Here is a tiny trained network, its code and every weight. The questions are about switching its units off for an input and a target symbol, where a switched-off unit gives its printed mean instead of its output.

import numpy as np


def w(rows, s, z=0):
    codes = np.array(rows[::2]) - 128.0
    scale = np.full(codes.shape[1], s)
    scale[-1] = z or s
    return codes * scale


def f(y):
    return y / 2 * (1 + np.tanh(0.7978845608 * (y + 0.044715 * y**3)))


def softmax(a):
    e = np.exp(a - a.max(-1, keepdims=True))
    return e / e.sum(-1, keepdims=True)


def log_softmax(a):
    a = a - a.max(-1, keepdims=True)
    return a - np.log(np.exp(a).sum(-1, keepdims=True))


def net(x, mask):
    ids = ['γδεζμξτψω'.index(c) for c in x.split()]
    T = len(ids)
    res = E[ids] + P[:T]
    q, k, v = (res @ M[0].T for M in (Q, K, V))
    z = softmax(np.where(np.tri(T) > 0, q @ k.T / 2**0.5, -1e9)) @ v
    res = res + np.where(mask[0], z, O[0][:, -1]) @ O[0][:, :-1]
    y = f(res @ A[0][:, :-1].T + A[0][:, -1])
    res = res + np.where(mask[1:17], y, B[0][:, -1]) @ B[0][:, :-1]
    return log_softmax(res[-1] @ U[:, :-1].T + U[:, -1])


Q, K, V, O, A, B = {}, {}, {}, {}, {}, {}
E = w([
[73,222,39,26],'γ',
[191,120,124,19],'δ',
[49,226,29,197],'ε',
[202,144,113,144],'ζ',
[158,63,150,25],'μ',
[131,57,146,147],'ξ',
[185,141,113,251],'τ',
[106,107,111,195],'ψ',
[129,156,177,184],'ω',
],0.015)
P = w([
[212,94,110,121],'0',
[172,45,47,116],'1',
[113,118,30,167],'2',
[94,201,233,144],'3',
[69,74,184,105],'4',
[84,8,77,103],'5',
],0.014)
Q[0] = w([
[101,27,74,113],'h1',
[80,168,255,125],'h1',
],0.0097)
K[0] = w([
[100,170,144,141],'h1',
[132,58,4,135],'h1',
],0.02)
V[0] = w([
[208,253,99,206],'h1',
[208,149,165,51],'h1',
],0.013)
O[0] = w([
[144,253,178,145,201],'h1',
[72,73,192,107,255],'h1',
],0.016,0.0049)
A[0] = w([
[111,106,98,138,101],'n1',
[133,1,2,132,115],'n2',
[24,158,84,107,98],'n3',
[152,102,117,221,135],'n4',
[213,147,31,71,143],'n5',
[148,53,176,170,130],'n6',
[71,112,127,98,124],'n7',
[219,175,116,246,108],'n8',
[61,175,107,123,122],'n9',
[137,135,150,196,102],'n10',
[155,182,198,165,113],'n11',
[107,190,190,134,254],'n12',
[28,163,53,160,145],'n13',
[59,148,205,123,119],'n14',
[81,68,128,66,130],'n15',
[31,80,171,240,126],'n16',
],0.0096,0.0095)
B[0] = w([
[91,250,149,69,139],'n1',
[105,215,202,204,249],'n2',
[169,123,182,156,146],'n3',
[163,42,195,86,150],'n4',
[105,80,113,234,170],'n5',
[127,210,111,131,201],'n6',
[224,177,119,60,182],'n7',
[96,99,100,93,219],'n8',
[136,125,129,136,151],'n9',
[173,150,109,32,146],'n10',
[116,157,192,218,197],'n11',
[58,116,81,73,240],'n12',
[146,126,164,171,158],'n13',
[155,1,168,122,181],'n14',
[222,188,94,165,247],'n15',
[193,125,90,26,205],'n16',
],0.0072,0.015)
U = w([
[104,105,225,153,139],'γ',
[128,156,55,47,254],'δ',
[144,156,114,115,81],'ε',
[209,203,113,140,9],'ζ',
[107,203,136,100,79],'μ',
[151,215,2,94,59],'ξ',
[205,122,138,77,129],'τ',
[178,83,21,188,242],'ψ',
[185,115,185,252,121],'ω',
],0.0071,0.0082)

Each question gives the input, a string of symbols that net reads in full, and the target symbol t.
The units are the heads (2 rows each of Q, K, V and O) and the neurons (one row each of A and B). Each row of codes is followed by its name. A weight is (code - 128) times the scale printed after its matrix; where a second scale follows, it is the last column's (O, A, B and U).
mask holds one flag per unit, heads first, then neurons. A switched-off unit (its flag False) gives its mean, the last column of its rows in O or B, instead of its output. The means were averaged over made-up inputs and are rounded, as every weight is.
A unit's drop is (log p(t) with every unit on - log p(t) with that unit switched off) / (log p(t) with every unit on - log p(t) with every unit switched off).
The circuit of an input: a set's keep is (log p(t) with only the set's units on - log p(t) with every unit switched off) / (log p(t) with every unit on - log p(t) with every unit switched off). Starting from the 12 units with the biggest drops (on a tie, the unit counted first), units are removed one at a time, each time the one whose removal leaves the highest keep (on an exact tie, the one counted first), for as long as the keep stays at least 0.8.
units of the circuit, in order: the units of the circuit, biggest drop first
most important unit: the unit with the biggest drop
k most important neurons: the k neurons with the biggest drops, biggest first
input ζ δ ζ μ δ ψ, target ζ: most important unit	n2
input δ γ ε δ, target δ: units of the circuit, in order	[h1; n2]
input γ δ ε ε μ, target ξ: 2 most important neurons	[n12; n8]
input ε δ τ, target ξ: 3 most important neurons	[n8; n12; n10]
input δ γ τ μ ω, target δ: units of the circuit, in order	[n2; n16]
input ξ δ μ, target ω: units of the circuit, in order	[n2; h1]
input ξ δ μ δ ψ, target ζ: 3 most important neurons	[n2; n16; n15]
input ε δ δ, target ξ: units of the circuit, in order	[h1; n12]
input ψ ζ ε γ ω, target μ: units of the circuit, in order	[h1; n12; n15]
input ε ξ δ ζ ξ μ, target γ: units of the circuit, in order	[h1; n14; n15]
input μ δ μ δ, target τ: units of the circuit, in order	[h1; n7; n15]
input ψ δ ξ μ ξ ε, target ζ: 4 most important neurons	[n2; n16; n15; n7]
input ξ ψ ψ, target ω: 4 most important neurons	[n2; n12; n13; n8]
input δ γ δ ξ ξ, target τ: most important unit	n16
input ξ ψ ζ, target ω: units of the circuit, in order	[h1; n2; n12]
input δ ψ δ δ, target ψ: 2 most important neurons	[n5; n2]
input δ ψ ψ δ μ ψ, target τ: units of the circuit, in order	[n16; h1; n14; n7]
input ε ε ξ, target ξ: 3 most important neurons	[n12; n8; n2]
input ξ μ ζ ξ, target ζ: 3 most important neurons	[n2; n15; n16]
input ε ψ μ γ δ ξ, target δ: units of the circuit, in order	[h1; n2; n11]
input ψ δ ψ τ, target τ: units of the circuit, in order	[n16; h1]
input ψ ξ μ, target ψ: most important neuron	[n5]
input ξ γ ψ μ δ, target ψ: units of the circuit, in order	[h1; n5; n2]
input μ ξ δ, target ζ: 3 most important neurons	[n2; n15; n7]
input ω δ δ ω, target τ: 2 most important neurons	[n16; n14]
input δ δ ω, target δ: 2 most important neurons	[n2; n16]
input δ μ δ δ, target ζ: 4 most important neurons	[n2; n15; n7; n6]
